Below is a small trained network, with its code and all its weights. Each question gives an input and a class and asks what happens when units are switched off, that is, made to give their printed mean instead of their output.

import numpy as np


def w(rows, s, z=0):
    codes = np.array(rows[::2]) - 128.0
    scale = np.full(codes.shape[1], s)
    scale[-1] = z or s
    return codes * scale


def f(y):
    return y / 2 * (1 + np.tanh(0.7978845608 * (y + 0.044715 * y**3)))


def log_softmax(a):
    a = a - a.max(-1, keepdims=True)
    return a - np.log(np.exp(a).sum(-1, keepdims=True))


def net(x, mask):
    res = np.array(x, float).reshape(1, 3) / 4 @ E
    y = f(res @ A[0][:, :-1].T + A[0][:, -1])
    res = res + np.where(mask, y, B[0][:, -1]) @ B[0][:, :-1]
    return log_softmax(res[-1] @ U[:, :-1].T + U[:, -1])


A, B = {}, {}
E = w([
[30,2,24,180,151],'x0',
[41,178,225,171,246],'x1',
[152,209,7,233,122],'x2',
],0.0098)
A[0] = w([
[52,198,169,227,237,217],'N0',
[200,106,199,2,77,207],'N1',
[150,179,12,117,129,113],'N2',
[86,76,85,190,115,201],'N3',
[130,253,96,177,83,194],'N4',
[221,165,182,109,52,208],'N5',
[78,25,56,96,51,253],'N6',
[62,16,113,76,83,202],'N7',
[71,167,149,195,235,242],'N8',
[110,44,111,77,101,210],'N9',
[105,70,205,82,188,74],'N10',
[116,128,173,202,254,184],'N11',
],0.0095,0.0028)
B[0] = w([
[40,180,108,116,188,248],'N0',
[183,175,192,175,200,217],'N1',
[143,117,96,97,121,173],'N2',
[61,66,172,143,120,191],'N3',
[101,200,82,50,84,189],'N4',
[248,223,149,136,92,194],'N5',
[103,1,137,166,88,218],'N6',
[178,56,183,222,171,207],'N7',
[49,174,183,84,157,226],'N8',
[157,60,132,225,144,183],'N9',
[130,101,106,127,139,195],'N10',
[80,146,121,42,207,214],'N11',
],0.0096,0.016)
U = w([
[86,135,61,107,52,105],'0',
[232,182,41,88,132,89],'1',
[249,207,206,147,164,107],'2',
[117,231,142,132,122,39],'3',
[176,68,168,199,167,181],'4',
[160,143,120,106,155,1],'5',
[64,182,144,102,216,224],'6',
],0.011,0.0046)

Each question gives the input, the list of numbers given to net, and the class t.
The units are the neurons (one row each of A and B). Each row of codes is followed by its name. A weight is (code - 128) times the scale printed after its matrix; where a second scale follows, it is the last column's (A, B and U).
mask holds one flag per neuron, in row order. A switched-off neuron (its flag False) gives its mean, the last column of its row in B, instead of its output. The means were averaged over made-up inputs and are rounded, as every weight is.
A unit's drop is (log p(t) with every unit on - log p(t) with that unit switched off) / (log p(t) with every unit on - log p(t) with every unit switched off).
The circuit of an input: a set's keep is (log p(t) with only the set's units on - log p(t) with every unit switched off) / (log p(t) with every unit on - log p(t) with every unit switched off). Starting from all 12 units, units are removed one at a time, each time the one whose removal leaves the highest keep (on an exact tie, the one counted first), for as long as the keep stays at least 0.8.
units of the circuit, in order: the units of the circuit, biggest drop first
most important unit: the unit with the biggest drop
k most important neurons: the k neurons with the biggest drops, biggest first
drop of u: that unit's drop, to one decimal
input [-6,3,7], class 3: units of the circuit, in order => N4; N5
input [-6,-2,5], class 1: most important unit => N4
input [-4,2,6], class 3: units of the circuit, in order => N4; N3; N11
input [-7,-8,5], class 1: 2 most important neurons => N4; N2
input [-7,-2,5], class 1: units of the circuit, in order => N4; N8
input [-7,4,4], class 3: 2 most important neurons => N5; N4
input [-1,-7,-1], class 2: 3 most important neurons => N5; N1; N3
input [-5,-2,4], class 1: 2 most important neurons => N4; N7
input [2,-7,5], class 0: 2 most important neurons => N1; N4
input [6,4,-6], class 4: 2 most important neurons => N7; N9
input [4,-2,7], class 0: drop of N3 => 0.0
input [3,-5,5], class 0: drop of N7 => 0.1
input [-4,0,3], class 1: drop of N4 => 0.2
input [1,1,-3], class 4: most important neuron => N0
input [-1,1,-5], class 2: drop of N6 => 0.3
